Here is a tiny trained network, its code and every weight. The questions are about switching its units off for an input and a class, where a switched-off unit gives its printed mean instead of its output.

import numpy as np


def w(rows, s, z=0):
    codes = np.array(rows[::2]) - 128.0
    scale = np.full(codes.shape[1], s)
    scale[-1] = z or s
    return codes * scale


def f(y):
    return np.maximum(y, 0)


def log_softmax(a):
    a = a - a.max(-1, keepdims=True)
    return a - np.log(np.exp(a).sum(-1, keepdims=True))


def net(x, mask):
    res = np.array(x, float).reshape(1, 4) / 4 @ E
    y = f(res @ A[0][:, :-1].T + A[0][:, -1])
    res = res + np.where(mask, y, B[0][:, -1]) @ B[0][:, :-1]
    return log_softmax(res[-1] @ U[:, :-1].T + U[:, -1])


A, B = {}, {}
E = w([
[83,59,132,113,124,161,196,177,108],'x0',
[125,101,101,102,107,131,68,133,54],'x1',
[70,137,128,93,82,49,124,128,147],'x2',
[192,133,88,122,3,156,146,122,169],'x3',
],0.012)
A[0] = w([
[140,133,127,49,80,107,96,105,193,96],'n0',
[108,28,123,61,88,107,196,186,113,138],'n1',
[196,181,61,99,79,19,129,42,150,120],'n2',
[197,222,118,221,187,59,44,36,110,171],'n3',
[65,155,200,107,189,31,103,135,88,157],'n4',
[179,203,177,169,145,174,63,71,82,108],'n5',
[220,145,61,210,167,206,123,123,112,2],'n6',
[74,88,137,115,233,254,182,222,80,165],'n7',
[147,136,119,134,67,67,135,96,137,116],'n8',
[158,137,85,151,60,179,151,197,134,159],'n9',
],0.0076,0.004)
B[0] = w([
[137,89,145,142,149,110,54,128,115,165],'n0',
[62,159,79,73,105,170,160,134,161,196],'n1',
[181,100,158,177,161,81,32,172,56,198],'n2',
[117,176,110,85,90,147,132,112,162,224],'n3',
[66,158,92,80,68,148,229,130,190,218],'n4',
[75,153,155,58,82,167,174,77,176,180],'n5',
[62,229,93,127,57,117,167,141,255,178],'n6',
[230,85,181,146,138,161,122,184,23,251],'n7',
[129,52,168,149,118,57,86,165,61,164],'n8',
[79,198,71,106,138,93,180,52,187,187],'n9',
],0.0091,0.012)
U = w([
[142,171,131,58,134,194,185,63,157,247],'0',
[75,192,90,145,88,61,126,97,197,36],'1',
[237,77,223,254,205,88,72,160,47,85],'2',
],0.0077,0.0011)

Each question gives the input, the list of numbers given to net, and the class t.
The units are the neurons (one row each of A and B). Each row of codes is followed by its name. A weight is (code - 128) times the scale printed after its matrix; where a second scale follows, it is the last column's (A, B and U).
mask holds one flag per neuron, in row order. A switched-off neuron (its flag False) gives its mean, the last column of its row in B, instead of its output. The means were averaged over made-up inputs and are rounded, as every weight is.
A unit's drop is (log p(t) with every unit on - log p(t) with that unit switched off) / (log p(t) with every unit on - log p(t) with every unit switched off).
The circuit of an input: a set's keep is (log p(t) with only the set's units on - log p(t) with every unit switched off) / (log p(t) with every unit on - log p(t) with every unit switched off). Starting from all 10 units, units are removed one at a time, each time the one whose removal leaves the highest keep (on an exact tie, the one counted first), for as long as the keep stays at least 0.8.
circuit, biggest first: the units of the circuit, biggest drop first
k most important neurons: the k neurons with the biggest drops, biggest first
drop when u is switched off: that unit's drop, to one decimal
input [6,2,7,-8], class 0: circuit, biggest first -> (n4, n7)
input [5,-4,-8,-5], class 2: circuit, biggest first -> (n7)
input [-2,4,-4,6], class 1: 2 most important neurons -> (n7, n6)
input [-3,-5,-3,3], class 1: 2 most important neurons -> (n7, n6)
input [0,-5,4,8], class 2: circuit, biggest first -> (n2, n4)
input [-7,-2,-6,1], class 1: 2 most important neurons -> (n6, n7)
input [0,-2,-7,6], class 1: circuit, biggest first -> (n6, n7)
input [-1,2,-2,5], class 1: 2 most important neurons -> (n7, n9)
input [3,8,-7,-2], class 2: 2 most important neurons -> (n7, n4)
input [-3,2,1,5], class 2: 2 most important neurons -> (n2, n4)
input [3,5,1,6], class 1: drop when n7 is switched off -> 0.6
input [-1,-3,7,1], class 2: drop when n8 is switched off -> 0.1
input [-2,0,-5,4], class 1: drop when n6 is switched off -> 0.4
input [7,-7,3,7], class 1: drop when n7 is switched off -> 0.6
input [-6,3,5,4], class 2: circuit, biggest first -> (n2)
